Below is a small trained network, with its code and all its weights. Each question gives an input and a class and asks what happens when units are switched off, that is, made to give their printed mean instead of their output.

import numpy as np


def w(rows, s, z=0):
    codes = np.array(rows[::2]) - 128.0
    scale = np.full(codes.shape[1], s)
    scale[-1] = z or s
    return codes * scale


def f(y):
    return y / 2 * (1 + np.tanh(0.7978845608 * (y + 0.044715 * y**3)))


def log_softmax(a):
    a = a - a.max(-1, keepdims=True)
    return a - np.log(np.exp(a).sum(-1, keepdims=True))


def net(x, mask):
    res = np.array(x, float).reshape(1, 8) / 4 @ E
    y = f(res @ A[0][:, :-1].T + A[0][:, -1])
    res = res + np.where(mask, y, B[0][:, -1]) @ B[0][:, :-1]
    return log_softmax(res[-1] @ U[:, :-1].T + U[:, -1])


A, B = {}, {}
E = w([
[100,173,202,219],'x0',
[103,122,128,127],'x1',
[123,125,127,127],'x2',
[79,222,123,67],'x3',
[132,128,128,128],'x4',
[107,122,128,128],'x5',
[105,123,128,128],'x6',
[134,97,244,62],'x7',
],0.011)
A[0] = w([
[95,73,122,67,159],'N1',
[138,85,52,148,224],'N2',
[149,25,140,162,226],'N3',
[98,145,207,168,152],'N4',
[113,250,68,95,171],'N5',
[98,150,99,63,199],'N6',
[171,161,69,145,186],'N7',
[124,92,234,66,197],'N8',
[112,133,122,26,174],'N9',
[124,194,113,161,119],'N10',
[110,161,180,224,199],'N11',
[149,107,84,182,189],'N12',
[154,74,113,91,150],'N13',
[116,182,20,184,255],'N14',
[162,85,147,179,191],'N15',
[120,144,135,79,152],'N16',
[175,84,102,103,186],'N17',
[142,174,184,81,123],'N18',
[116,175,184,199,183],'N19',
[150,61,161,76,189],'N20',
[92,196,111,92,165],'N21',
[101,175,167,150,133],'N22',
[171,137,107,165,154],'N23',
[114,149,201,84,164],'N24',
[92,188,170,85,167],'N25',
],0.012,0.0077)
B[0] = w([
[160,99,151,116,178],'N1',
[44,74,80,61,205],'N2',
[106,2,168,182,228],'N3',
[168,155,94,182,210],'N4',
[104,180,198,88,211],'N5',
[144,145,137,76,192],'N6',
[97,139,125,105,178],'N7',
[226,99,120,166,254],'N8',
[169,132,134,76,204],'N9',
[121,176,165,164,158],'N10',
[83,164,119,221,236],'N11',
[26,99,71,141,186],'N12',
[138,106,159,103,171],'N13',
[35,157,155,89,246],'N14',
[82,90,116,200,196],'N15',
[181,149,124,82,161],'N16',
[113,77,141,104,181],'N17',
[172,157,93,126,178],'N18',
[130,216,94,221,221],'N19',
[175,69,184,126,207],'N20',
[160,186,151,95,185],'N21',
[160,201,106,167,173],'N22',
[88,129,112,134,154],'N23',
[230,165,104,147,204],'N24',
[187,182,121,122,196],'N25',
],0.0095,0.013)
U = w([
[63,30,61,82,233],'0',
[99,152,142,20,250],'1',
[170,19,228,133,142],'2',
[212,122,133,50,98],'3',
[61,104,52,221,115],'4',
[87,203,198,164,194],'5',
[167,78,188,254,16],'6',
[210,189,20,149,14],'7',
],0.0095,0.0018)

Each question gives the input, the list of numbers given to net, and the class t.
The units are the neurons (one row each of A and B). Each row of codes is followed by its name. A weight is (code - 128) times the scale printed after its matrix; where a second scale follows, it is the last column's (A, B and U).
mask holds one flag per neuron, in row order. A switched-off neuron (its flag False) gives its mean, the last column of its row in B, instead of its output. The means were averaged over made-up inputs and are rounded, as every weight is.
A unit's drop is (log p(t) with every unit on - log p(t) with that unit switched off) / (log p(t) with every unit on - log p(t) with every unit switched off).
The circuit of an input: a set's keep is (log p(t) with only the set's units on - log p(t) with every unit switched off) / (log p(t) with every unit on - log p(t) with every unit switched off). Starting from the 12 units with the biggest drops (on a tie, the unit counted first), units are removed one at a time, each time the one whose removal leaves the highest keep (on an exact tie, the one counted first), for as long as the keep stays at least 0.8.
circuit, biggest first: the units of the circuit, biggest drop first
unit that matters most: the unit with the biggest drop
k most important neurons: the k neurons with the biggest drops, biggest first
drop of u: that unit's drop, to one decimal
input [0,5,-1,-3,-2,-7,-3,2], class 2: circuit, biggest first -> N19, N11
input [-4,-1,3,-8,1,-8,-7,0], class 0: circuit, biggest first -> N2, N8
input [-6,0,6,-1,4,-4,8,0], class 0: unit that matters most -> N2
input [4,0,4,1,4,-2,8,-4], class 5: circuit, biggest first -> N3, N14
input [0,-8,2,-1,4,-2,5,1], class 2: circuit, biggest first -> N19, N11
input [-1,2,5,5,-4,-6,-7,0], class 1: 2 most important neurons -> N8, N5
input [-5,-6,-6,-2,4,1,-7,1], class 2: 2 most important neurons -> N20, N14
input [6,8,3,1,4,-2,3,1], class 7: drop of N14 -> 0.1
input [7,-4,-7,0,5,-2,0,-4], class 4: drop of N2 -> -0.1
input [-3,7,5,2,-8,1,-6,1], class 3: drop of N14 -> 0.2
input [1,-4,2,7,3,1,-5,4], class 7: drop of N21 -> 0.0
